Below is a small trained network, with its code and all its weights. Each question gives an input and a class and asks what happens when units are switched off, that is, made to give their printed mean instead of their output.

import numpy as np


def w(rows, s, z=0):
    codes = np.array(rows[::2]) - 128.0
    scale = np.full(codes.shape[1], s)
    scale[-1] = z or s
    return codes * scale


def f(y):
    return np.maximum(y, 0)


def log_softmax(a):
    a = a - a.max(-1, keepdims=True)
    return a - np.log(np.exp(a).sum(-1, keepdims=True))


def net(x, mask):
    res = np.array(x, float).reshape(1, 3) / 4 @ E
    y = f(res @ A[0][:, :-1].T + A[0][:, -1])
    res = res + np.where(mask, y, B[0][:, -1]) @ B[0][:, :-1]
    return log_softmax(res[-1] @ U[:, :-1].T + U[:, -1])


A, B = {}, {}
E = w([
[139,253,126,178],'x0',
[70,165,188,59],'x1',
[240,135,182,73],'x2',
],0.017)
A[0] = w([
[127,99,131,1,117],'neuron 0',
[105,170,158,106,119],'neuron 1',
[205,146,133,104,135],'neuron 2',
[127,148,81,159,141],'neuron 3',
[65,126,71,92,43],'neuron 4',
[124,77,177,106,145],'neuron 5',
[125,133,107,214,143],'neuron 6',
[149,238,110,115,182],'neuron 7',
[114,52,167,149,195],'neuron 8',
[114,53,137,140,109],'neuron 9',
[147,76,180,99,125],'neuron 10',
[117,53,96,106,170],'neuron 11',
[139,193,163,160,57],'neuron 12',
[136,175,139,125,30],'neuron 13',
[164,97,131,140,218],'neuron 14',
[45,188,162,59,1],'neuron 15',
[111,46,106,127,26],'neuron 16',
[155,84,179,95,116],'neuron 17',
[85,146,175,114,116],'neuron 18',
[155,120,85,154,170],'neuron 19',
[66,110,136,142,67],'neuron 20',
[127,114,113,177,139],'neuron 21',
[61,102,139,162,168],'neuron 22',
[96,101,144,37,120],'neuron 23',
[163,88,152,198,178],'neuron 24',
[225,134,115,114,112],'neuron 25',
[206,148,131,111,11],'neuron 26',
[112,139,84,175,143],'neuron 27',
[153,124,165,150,157],'neuron 28',
[128,118,188,76,109],'neuron 29',
[75,167,163,98,171],'neuron 30',
[122,134,95,182,144],'neuron 31',
[103,130,100,169,125],'neuron 32',
[200,132,184,152,38],'neuron 33',
[171,102,89,142,70],'neuron 34',
[178,129,168,144,156],'neuron 35',
[181,108,56,132,95],'neuron 36',
],0.013,0.0099)
B[0] = w([
[152,164,206,175,213],'neuron 0',
[107,78,132,173,179],'neuron 1',
[141,69,120,109,196],'neuron 2',
[143,179,172,168,177],'neuron 3',
[205,67,151,51,165],'neuron 4',
[129,167,171,109,188],'neuron 5',
[158,177,152,157,196],'neuron 6',
[104,112,77,167,248],'neuron 7',
[167,68,129,89,208],'neuron 8',
[93,81,95,152,187],'neuron 9',
[130,174,160,130,188],'neuron 10',
[120,67,112,109,215],'neuron 11',
[150,1,105,79,183],'neuron 12',
[202,65,197,47,151],'neuron 13',
[87,155,92,190,192],'neuron 14',
[49,94,41,174,200],'neuron 15',
[55,154,37,176,179],'neuron 16',
[132,180,157,128,185],'neuron 17',
[103,52,105,88,177],'neuron 18',
[85,179,103,156,181],'neuron 19',
[135,82,159,62,165],'neuron 20',
[161,156,144,128,168],'neuron 21',
[93,68,92,140,203],'neuron 22',
[131,178,185,157,199],'neuron 23',
[92,82,107,166,188],'neuron 24',
[124,81,87,114,195],'neuron 25',
[63,109,3,209,164],'neuron 26',
[167,193,128,153,187],'neuron 27',
[115,124,192,65,160],'neuron 28',
[159,171,185,137,183],'neuron 29',
[179,73,128,66,210],'neuron 30',
[161,176,136,138,183],'neuron 31',
[158,151,125,142,173],'neuron 32',
[90,105,72,151,169],'neuron 33',
[183,67,169,42,159],'neuron 34',
[157,79,162,115,180],'neuron 35',
[166,46,140,49,175],'neuron 36',
],0.0088,0.017)
U = w([
[83,118,76,162,164],'0',
[162,83,145,34,38],'1',
[156,251,171,130,255],'2',
],0.024,0.00081)

Each question gives the input, the list of numbers given to net, and the class t.
The units are the neurons (one row each of A and B). Each row of codes is followed by its name. A weight is (code - 128) times the scale printed after its matrix; where a second scale follows, it is the last column's (A, B and U).
mask holds one flag per neuron, in row order. A switched-off neuron (its flag False) gives its mean, the last column of its row in B, instead of its output. The means were averaged over made-up inputs and are rounded, as every weight is.
A unit's drop is (log p(t) with every unit on - log p(t) with that unit switched off) / (log p(t) with every unit on - log p(t) with every unit switched off).
most important unit: the unit with the biggest drop
top k neurons: the k neurons with the biggest drops, biggest first
drop of u: that unit's drop, to one decimal
input [-6,1,-7], class 1: most important unit -> neuron 4
input [8,5,3], class 1: top 3 neurons -> neuron 13; neuron 12; neuron 30
input [8,-7,0], class 2: top 2 neurons -> neuron 6; neuron 3
input [-8,-6,0], class 0: top 4 neurons -> neuron 16; neuron 14; neuron 9; neuron 30
input [-5,-2,-1], class 0: top 2 neurons -> neuron 16; neuron 30
input [-7,-8,0], class 0: top 2 neurons -> neuron 16; neuron 14
input [1,7,-1], class 0: top 3 neurons -> neuron 15; neuron 8; neuron 36
input [8,6,8], class 1: top 2 neurons -> neuron 13; neuron 12
input [2,-5,5], class 0: drop of neuron 26 -> 0.9
input [1,0,2], class 0: drop of neuron 30 -> 1.2
input [-4,6,1], class 2: drop of neuron 23 -> 0.2
input [-3,5,2], class 2: drop of neuron 27 -> 0.0
